Below are the code and all the weights of a small trained network. Each question names an input and a class and asks about switching units off, where a switched-off unit gives its printed mean instead of its output.

import numpy as np


def w(rows, s, z=0):
    codes = np.array(rows[::2]) - 128.0
    scale = np.full(codes.shape[1], s)
    scale[-1] = z or s
    return codes * scale


def norm(h):
    return h / np.sqrt((h * h).mean(-1, keepdims=True) + 1e-5)


def f(y):
    return y / 2 * (1 + np.tanh(0.7978845608 * (y + 0.044715 * y**3)))


def log_softmax(a):
    a = a - a.max(-1, keepdims=True)
    return a - np.log(np.exp(a).sum(-1, keepdims=True))


def net(x, mask):
    res = np.array(x, float).reshape(1, 5) / 4 @ E
    u = 0
    for l in range(3):
        y = f(norm(res) @ A[l][:, :-1].T + A[l][:, -1])
        res = res + np.where(mask[u : u + 3], y, B[l][:, -1]) @ B[l][:, :-1]
        u += 3
    return log_softmax(norm(res)[-1] @ U[:, :-1].T + U[:, -1])


A, B = {}, {}
E = w([
[190,194,85],'x0',
[200,103,95],'x1',
[203,2,139],'x2',
[87,40,12],'x3',
[170,103,182],'x4',
],0.0052)
A[0] = w([
[161,78,116,122],'L0N0',
[116,126,97,8],'L0N1',
[251,173,87,48],'L0N2',
],0.012,0.0012)
B[0] = w([
[117,109,190,206],'L0N0',
[172,93,39,133],'L0N1',
[245,131,153,254],'L0N2',
],0.012,0.0032)
A[1] = w([
[109,135,32,3],'L1N0',
[249,182,155,121],'L1N1',
[142,112,7,45],'L1N2',
],0.011,0.0021)
B[1] = w([
[192,180,6,159],'L1N0',
[209,128,49,254],'L1N1',
[1,119,4,187],'L1N2',
],0.008,0.0048)
A[2] = w([
[117,16,135,38],'L2N0',
[252,150,35,188],'L2N1',
[148,127,104,3],'L2N2',
],0.011,0.0021)
B[2] = w([
[104,74,150,173],'L2N0',
[187,143,141,255],'L2N1',
[138,70,252,122],'L2N2',
],0.014,0.0071)
U = w([
[158,163,141,2],'0',
[82,213,151,82],'1',
[86,109,2,105],'2',
[252,123,110,187],'3',
[106,27,143,144],'4',
[167,176,82,218],'5',
],0.018,0.0066)

Each question gives the input, the list of numbers given to net, and the class t.
The units are the neurons (one row each of A and B). Each row of codes is followed by its name. A weight is (code - 128) times the scale printed after its matrix; where a second scale follows, it is the last column's (A, B and U).
mask holds one flag per neuron, layer by layer. A switched-off neuron (its flag False) gives its mean, the last column of its row in B, instead of its output. The means were averaged over made-up inputs and are rounded, as every weight is.
A unit's drop is (log p(t) with every unit on - log p(t) with that unit switched off) / (log p(t) with every unit on - log p(t) with every unit switched off).
The circuit of an input: a set's keep is (log p(t) with only the set's units on - log p(t) with every unit switched off) / (log p(t) with every unit on - log p(t) with every unit switched off). Starting from all 9 units, units are removed one at a time, each time the one whose removal leaves the highest keep (on an exact tie, the one counted first), for as long as the keep stays at least 0.8.
units of the circuit, in order: the units of the circuit, biggest drop first
k most important neurons: the k neurons with the biggest drops, biggest first
top k neurons in layer l: the k neurons of layer l with the biggest drops, biggest first
drop of u: that unit's drop, to one decimal
input [-6,1,2,-7,-7], class 1: units of the circuit, in order => L0N2, L2N1, L2N0
input [-3,-7,1,2,-3], class 2: units of the circuit, in order => L0N2
input [3,-6,-6,1,-6], class 2: units of the circuit, in order => L0N2, L2N1
input [2,2,-1,7,5], class 2: 4 most important neurons => L1N2, L0N2, L0N1, L1N1
input [-3,7,1,3,0], class 4: top 2 neurons in layer 0 => L0N2, L0N0
input [4,1,8,8,-2], class 4: 3 most important neurons => L0N0, L1N1, L2N0
input [-2,-4,2,0,-4], class 2: 2 most important neurons => L1N1, L0N2
input [8,-3,4,7,-6], class 2: 2 most important neurons => L1N2, L1N1
input [2,-6,-4,2,-2], class 2: 4 most important neurons => L0N2, L1N1, L2N1, L0N0
input [-5,-2,-4,-7,4], class 1: 2 most important neurons => L0N2, L2N1
input [0,6,3,6,-3], class 2: 2 most important neurons => L1N2, L0N2
input [4,-1,2,3,-4], class 2: 2 most important neurons => L1N2, L0N1
input [-4,-2,7,-2,5], class 4: 2 most important neurons => L0N2, L2N1
input [-4,8,-7,1,1], class 2: 2 most important neurons => L1N2, L0N2
input [-6,8,7,-2,0], class 4: drop of L0N2 => 0.3
input [-6,5,5,-2,-5], class 4: drop of L0N2 => 0.1
input [-2,6,-6,7,6], class 2: drop of L1N0 => 0.0
